Below are the code and all the weights of a small trained network. Each question names an input and a target symbol and asks about switching units off, where a switched-off unit gives its printed mean instead of its output.

import numpy as np


def w(rows, s, z=0):
    codes = np.array(rows[::2]) - 128.0
    scale = np.full(codes.shape[1], s)
    scale[-1] = z or s
    return codes * scale


def f(y):
    return np.maximum(y, 0)


def softmax(a):
    e = np.exp(a - a.max(-1, keepdims=True))
    return e / e.sum(-1, keepdims=True)


def log_softmax(a):
    a = a - a.max(-1, keepdims=True)
    return a - np.log(np.exp(a).sum(-1, keepdims=True))


def net(x, mask):
    ids = ['ΘΛΞΣβγδεζημπφψω'.index(c) for c in x.split()]
    T = len(ids)
    res = E[ids] + P[:T]
    u = 0
    for l in range(2):
        r = res
        for j in range(3):
            rows = slice(3 * j, 3 * j + 3)
            q, k, v = (r @ M[l][rows].T for M in (Q, K, V))
            z = softmax(np.where(np.tri(T) > 0, q @ k.T / 3**0.5, -1e9)) @ v
            o = O[l][rows]
            res = res + np.where(mask[u + j], z, o[:, -1]) @ o[:, :-1]
        u += 3
        y = f(res @ A[l][:, :-1].T + A[l][:, -1])
        res = res + np.where(mask[u : u + 4], y, B[l][:, -1]) @ B[l][:, :-1]
        u += 4
    return log_softmax(res[-1] @ U[:, :-1].T + U[:, -1])


Q, K, V, O, A, B = {}, {}, {}, {}, {}, {}
E = w([
[41,169,56,113,184,135],'Θ',
[164,171,196,170,134,156],'Λ',
[83,76,75,91,100,113],'Ξ',
[81,156,176,131,113,108],'Σ',
[169,116,141,166,95,186],'β',
[54,115,160,125,176,219],'γ',
[87,90,192,36,140,143],'δ',
[157,186,84,143,89,153],'ε',
[135,149,108,155,249,153],'ζ',
[81,116,66,191,127,207],'η',
[165,160,114,71,163,90],'μ',
[213,99,34,67,161,123],'π',
[95,188,148,87,223,189],'φ',
[77,80,106,156,160,110],'ψ',
[79,28,142,92,195,167],'ω',
],0.02)
P = w([
[36,163,158,152,131,38],'0',
[99,119,128,103,147,212],'1',
[97,122,126,98,142,220],'2',
[100,123,118,95,146,230],'3',
[102,125,118,95,144,232],'4',
[99,128,113,92,142,231],'5',
[102,129,112,87,143,233],'6',
[100,126,108,88,144,240],'7',
[102,130,112,88,142,240],'8',
[103,137,107,92,144,244],'9',
],0.011)
Q[0] = w([
[72,74,136,143,17,82],'0.h1',
[31,195,71,50,188,188],'0.h1',
[79,178,118,136,184,154],'0.h1',
[146,99,132,135,208,155],'0.h2',
[134,127,159,117,68,70],'0.h2',
[142,148,140,123,154,207],'0.h2',
[43,103,157,136,185,145],'0.h3',
[140,105,149,43,138,142],'0.h3',
[77,187,124,76,180,254],'0.h3',
],0.01)
K[0] = w([
[115,84,111,55,85,182],'0.h1',
[49,180,98,143,105,68],'0.h1',
[84,205,144,134,137,89],'0.h1',
[69,107,126,126,163,97],'0.h2',
[216,119,137,84,140,163],'0.h2',
[93,119,177,148,116,104],'0.h2',
[53,114,171,135,139,86],'0.h3',
[127,112,103,78,143,81],'0.h3',
[108,143,106,183,136,12],'0.h3',
],0.011)
V[0] = w([
[137,53,171,165,215,153],'0.h1',
[172,219,194,96,248,56],'0.h1',
[204,95,62,158,145,189],'0.h1',
[37,191,146,164,73,95],'0.h2',
[114,118,96,70,127,134],'0.h2',
[118,148,218,144,106,208],'0.h2',
[137,158,8,64,213,185],'0.h3',
[81,113,195,2,16,196],'0.h3',
[79,237,128,171,98,193],'0.h3',
],0.0059)
O[0] = w([
[173,130,153,235,59,182,100],'0.h1',
[246,101,46,167,250,112,161],'0.h1',
[157,32,188,76,68,223,3],'0.h1',
[137,192,58,87,132,119,248],'0.h2',
[71,147,72,126,166,204,163],'0.h2',
[48,177,254,166,135,104,146],'0.h2',
[134,135,153,159,45,222,184],'0.h3',
[120,112,175,64,212,147,57],'0.h3',
[228,234,195,141,87,92,215],'0.h3',
],0.0045,0.0043)
A[0] = w([
[83,179,181,169,152,139,201],'0.n1',
[215,162,196,102,161,100,4],'0.n2',
[32,150,142,169,129,123,81],'0.n3',
[148,198,112,2,100,81,201],'0.n4',
],0.0067,0.0027)
B[0] = w([
[134,96,164,141,112,187,239],'0.n1',
[145,97,134,152,169,92,148],'0.n2',
[45,76,56,254,159,137,204],'0.n3',
[22,195,125,85,128,175,252],'0.n4',
],0.0088,0.0047)
Q[1] = w([
[129,118,166,178,88,1],'1.h1',
[78,172,109,118,123,179],'1.h1',
[103,121,121,150,87,170],'1.h1',
[185,93,163,113,108,65],'1.h2',
[155,105,124,98,86,74],'1.h2',
[150,122,128,128,157,70],'1.h2',
[72,139,72,92,113,137],'1.h3',
[159,128,140,93,134,181],'1.h3',
[169,108,129,131,110,171],'1.h3',
],0.011)
K[1] = w([
[157,113,143,91,141,255],'1.h1',
[147,181,56,149,132,23],'1.h1',
[97,140,123,130,51,166],'1.h1',
[187,80,115,85,120,249],'1.h2',
[166,111,117,75,102,184],'1.h2',
[153,109,68,67,133,142],'1.h2',
[46,95,65,82,134,79],'1.h3',
[113,146,165,176,163,64],'1.h3',
[138,144,117,156,85,85],'1.h3',
],0.0086)
V[1] = w([
[204,173,57,59,211,153],'1.h1',
[108,97,31,138,100,80],'1.h1',
[129,83,164,168,218,42],'1.h1',
[134,89,145,243,161,189],'1.h2',
[112,209,144,183,93,141],'1.h2',
[2,121,198,127,168,151],'1.h2',
[166,92,127,160,149,205],'1.h3',
[132,147,131,207,87,66],'1.h3',
[123,75,64,132,127,183],'1.h3',
],0.0065)
O[1] = w([
[83,188,103,168,179,57,108],'1.h1',
[193,114,56,111,81,47,184],'1.h1',
[113,184,81,2,143,184,134],'1.h1',
[220,134,95,121,177,147,176],'1.h2',
[201,175,153,189,102,118,197],'1.h2',
[193,113,191,105,121,41,248],'1.h2',
[177,91,115,121,239,38,117],'1.h3',
[200,130,130,78,120,244,108],'1.h3',
[108,141,130,155,101,82,171],'1.h3',
],0.0061,0.013)
A[1] = w([
[129,210,88,122,75,161,137],'1.n1',
[89,19,108,197,182,199,252],'1.n2',
[85,145,100,181,158,253,210],'1.n3',
[187,94,177,110,90,1,192],'1.n4',
],0.0056,0.0021)
B[1] = w([
[86,143,154,202,122,115,246],'1.n1',
[188,2,133,47,193,51,220],'1.n2',
[134,101,150,167,88,207,253],'1.n3',
[97,151,165,61,4,46,179],'1.n4',
],0.0071,0.0057)
U = w([
[169,204,84,173,48,99,113],'Θ',
[82,151,160,113,185,217,53],'Λ',
[62,71,102,79,14,109,219],'Ξ',
[132,214,125,49,146,63,38],'Σ',
[86,44,192,136,133,213,191],'β',
[204,126,213,144,150,71,96],'γ',
[71,109,215,33,144,114,120],'δ',
[64,103,231,219,108,89,253],'ε',
[142,56,53,227,122,174,116],'ζ',
[176,67,168,148,24,159,111],'η',
[40,127,53,162,175,134,109],'μ',
[162,56,85,183,121,5,156],'π',
[169,141,134,161,206,86,183],'φ',
[163,113,1,70,84,131,42],'ψ',
[157,46,137,42,143,93,166],'ω',
],0.0081,0.003)

Each question gives the input, a string of symbols that net reads in full, and the target symbol t.
The units are the heads (3 rows each of Q, K, V and O) and the neurons (one row each of A and B). Each row of codes is followed by its name. A weight is (code - 128) times the scale printed after its matrix; where a second scale follows, it is the last column's (O, A, B and U).
mask holds one flag per unit, layer by layer, with each layer's heads first. A switched-off unit (its flag False) gives its mean, the last column of its rows in O or B, instead of its output. The means were averaged over made-up inputs and are rounded, as every weight is.
A unit's drop is (log p(t) with every unit on - log p(t) with that unit switched off) / (log p(t) with every unit on - log p(t) with every unit switched off).
The circuit of an input: a set's keep is (log p(t) with only the set's units on - log p(t) with every unit switched off) / (log p(t) with every unit on - log p(t) with every unit switched off). Starting from the 12 units with the biggest drops (on a tie, the unit counted first), units are removed one at a time, each time the one whose removal leaves the highest keep (on an exact tie, the one counted first), for as long as the keep stays at least 0.8.
circuit, biggest first: the units of the circuit, biggest drop first
most important unit: the unit with the biggest drop
top k neurons: the k neurons with the biggest drops, biggest first
k most important neurons of layer l: the k neurons of layer l with the biggest drops, biggest first
input Ξ Λ Σ β Θ ε μ ε ψ η, target Ξ: circuit, biggest first : [1.h2; 0.h1]
input η φ Ξ, target η: circuit, biggest first : [1.h1; 0.h1]
input γ ε Λ β Θ Θ δ ω μ, target γ: 2 most important neurons of layer 0 : [0.n1; 0.n3]
input ε ε π Ξ Ξ ψ φ, target ε: most important unit : 1.h1
input δ Ξ Σ β ψ ω, target δ: circuit, biggest first : [0.h3; 1.h2]
input Λ ψ ε φ ε ζ π η ω, target ω: 2 most important neurons of layer 0 : [0.n4; 0.n1]
input γ β δ π Θ φ μ γ ω, target γ: circuit, biggest first : [1.h2; 0.h2; 0.n3]
input Ξ Σ ψ, target Ξ: circuit, biggest first : [1.h2; 0.h1; 1.h3; 1.h1]
input φ ω Ξ η Ξ φ μ, target φ: circuit, biggest first : [0.h1; 1.h1]
input Σ π Θ μ Ξ π η Θ ψ, target π: circuit, biggest first : [0.n4; 1.h3]
input π μ φ Λ ζ δ ε Θ Ξ η, target π: top 2 neurons : [1.n2; 0.n3]
input ε η ε ω ε γ, target ε: circuit, biggest first : [1.h1; 0.n4; 0.h2]
input ω ψ Σ Ξ ω μ ψ, target ω: top 2 neurons : [1.n2; 1.n1]
input Σ ζ Ξ δ ω δ μ ζ, target Σ: circuit, biggest first : [0.h3; 0.h1; 0.n3; 1.h1]
input φ ζ μ ω ε, target φ: circuit, biggest first : [0.h1; 1.h1; 1.h3]
input μ Ξ ψ ψ π β Θ Ξ η, target μ: circuit, biggest first : [1.h1; 0.h1]
input Ξ ψ Σ Σ ε, target Ξ: most important unit : 1.h2
input Λ δ φ Λ ψ ε Λ ψ Θ, target Λ: 2 most important neurons of layer 0 : [0.n2; 0.n1]
input η δ Λ Σ, target η: top 2 neurons : [0.n1; 0.n3]
input η ψ Ξ β, target η: most important unit : 0.h1
input ψ ε Λ μ ζ π Ξ η, target ψ: top 2 neurons : [0.n3; 0.n4]
input ε β γ Θ ε Σ δ, target ε: top 2 neurons : [0.n4; 1.n2]
